Below is a small trained network, with its code and all its weights. Each question gives an input and a class and asks what happens when units are switched off, that is, made to give their printed mean instead of their output.

import numpy as np


def w(rows, s, z=0):
    codes = np.array(rows[::2]) - 128.0
    scale = np.full(codes.shape[1], s)
    scale[-1] = z or s
    return codes * scale


def f(y):
    return y / 2 * (1 + np.tanh(0.7978845608 * (y + 0.044715 * y**3)))


def log_softmax(a):
    a = a - a.max(-1, keepdims=True)
    return a - np.log(np.exp(a).sum(-1, keepdims=True))


def net(x, mask):
    res = np.array(x, float).reshape(1, 4) / 4 @ E
    y = f(res @ A[0][:, :-1].T + A[0][:, -1])
    res = res + np.where(mask, y, B[0][:, -1]) @ B[0][:, :-1]
    return log_softmax(res[-1] @ U[:, :-1].T + U[:, -1])


A, B = {}, {}
E = w([
[228,21,78,90],'x0',
[250,224,250,60],'x1',
[130,130,121,122],'x2',
[16,38,199,3],'x3',
],0.0069)
A[0] = w([
[200,138,179,70,28],'neuron 1',
[193,151,139,63,222],'neuron 2',
[243,4,85,62,87],'neuron 3',
[97,24,53,166,59],'neuron 4',
[106,75,144,46,19],'neuron 5',
[179,138,104,190,2],'neuron 6',
[189,56,118,107,20],'neuron 7',
[69,232,196,149,63],'neuron 8',
[60,38,75,158,142],'neuron 9',
[196,195,181,144,146],'neuron 10',
[214,170,158,91,120],'neuron 11',
[166,198,87,249,31],'neuron 12',
[170,163,75,120,2],'neuron 13',
[27,105,110,154,190],'neuron 14',
[18,122,188,88,104],'neuron 15',
[78,115,1,244,156],'neuron 16',
[79,90,127,61,51],'neuron 17',
[181,91,134,94,208],'neuron 18',
],0.01,0.0051)
B[0] = w([
[134,209,232,74,181],'neuron 1',
[36,164,189,102,220],'neuron 2',
[98,241,84,248,223],'neuron 3',
[138,212,242,63,201],'neuron 4',
[201,87,228,152,167],'neuron 5',
[216,141,202,107,153],'neuron 6',
[90,206,133,229,149],'neuron 7',
[102,255,103,183,186],'neuron 8',
[102,208,216,93,220],'neuron 9',
[42,194,178,138,218],'neuron 10',
[77,104,210,89,210],'neuron 11',
[197,46,236,177,212],'neuron 12',
[242,134,226,54,134],'neuron 13',
[75,175,142,141,213],'neuron 14',
[182,137,192,228,205],'neuron 15',
[57,185,200,106,255],'neuron 16',
[173,76,211,172,166],'neuron 17',
[52,168,117,164,189],'neuron 18',
],0.0091,0.0095)
U = w([
[132,152,145,122,254],'0',
[129,167,158,71,13],'1',
[137,170,118,160,193],'2',
[192,116,180,139,101],'3',
[98,136,104,104,170],'4',
[216,32,52,54,2],'5',
[214,61,65,61,2],'6',
[218,8,80,76,2],'7',
],0.016,0.0089)

Each question gives the input, the list of numbers given to net, and the class t.
The units are the neurons (one row each of A and B). Each row of codes is followed by its name. A weight is (code - 128) times the scale printed after its matrix; where a second scale follows, it is the last column's (A, B and U).
mask holds one flag per neuron, in row order. A switched-off neuron (its flag False) gives its mean, the last column of its row in B, instead of its output. The means were averaged over made-up inputs and are rounded, as every weight is.
A unit's drop is (log p(t) with every unit on - log p(t) with that unit switched off) / (log p(t) with every unit on - log p(t) with every unit switched off).
The circuit of an input: a set's keep is (log p(t) with only the set's units on - log p(t) with every unit switched off) / (log p(t) with every unit on - log p(t) with every unit switched off). Starting from the 12 units with the biggest drops (on a tie, the unit counted first), units are removed one at a time, each time the one whose removal leaves the highest keep (on an exact tie, the one counted first), for as long as the keep stays at least 0.8.
circuit, biggest first: the units of the circuit, biggest drop first
most important unit: the unit with the biggest drop
top k neurons: the k neurons with the biggest drops, biggest first
drop of u: that unit's drop, to one decimal
input [5,-8,4,-8], class 1: most important unit => neuron 16
input [3,-7,0,0], class 1: circuit, biggest first => [neuron 4; neuron 9]
input [-8,-4,0,5], class 2: circuit, biggest first => [neuron 15; neuron 8]
input [-2,-4,1,-3], class 1: circuit, biggest first => [neuron 16; neuron 3]
input [7,7,-3,-7], class 1: circuit, biggest first => [neuron 2; neuron 1]
input [4,3,0,-2], class 2: top 4 neurons => [neuron 3; neuron 4; neuron 16; neuron 9]
input [3,4,1,-6], class 3: top 2 neurons => [neuron 12; neuron 16]
input [0,1,1,-4], class 3: circuit, biggest first => [neuron 3; neuron 12]
input [4,-8,3,1], class 1: top 3 neurons => [neuron 4; neuron 9; neuron 16]
input [-8,3,0,6], class 2: top 2 neurons => [neuron 8; neuron 15]
input [-4,0,-3,5], class 3: top 2 neurons => [neuron 15; neuron 3]
input [-8,0,-1,7], class 2: circuit, biggest first => [neuron 8; neuron 15]
input [4,-6,-3,-1], class 1: top 4 neurons => [neuron 4; neuron 9; neuron 16; neuron 15]
input [3,-3,0,-1], class 4: most important unit => neuron 15
input [7,-6,-5,-8], class 3: top 2 neurons => [neuron 12; neuron 6]
input [6,8,1,-2], class 1: top 2 neurons => [neuron 1; neuron 11]
input [1,-7,6,6], class 1: top 2 neurons => [neuron 9; neuron 4]
input [8,-2,4,7], class 2: top 2 neurons => [neuron 3; neuron 7]
input [-3,-5,-2,-6], class 3: drop of neuron 8 => 0.1
input [-3,5,2,-8], class 3: drop of neuron 6 => 0.1
input [8,3,-2,1], class 2: circuit, biggest first => [neuron 3]
input [-4,5,2,6], class 3: drop of neuron 7 => 0.0
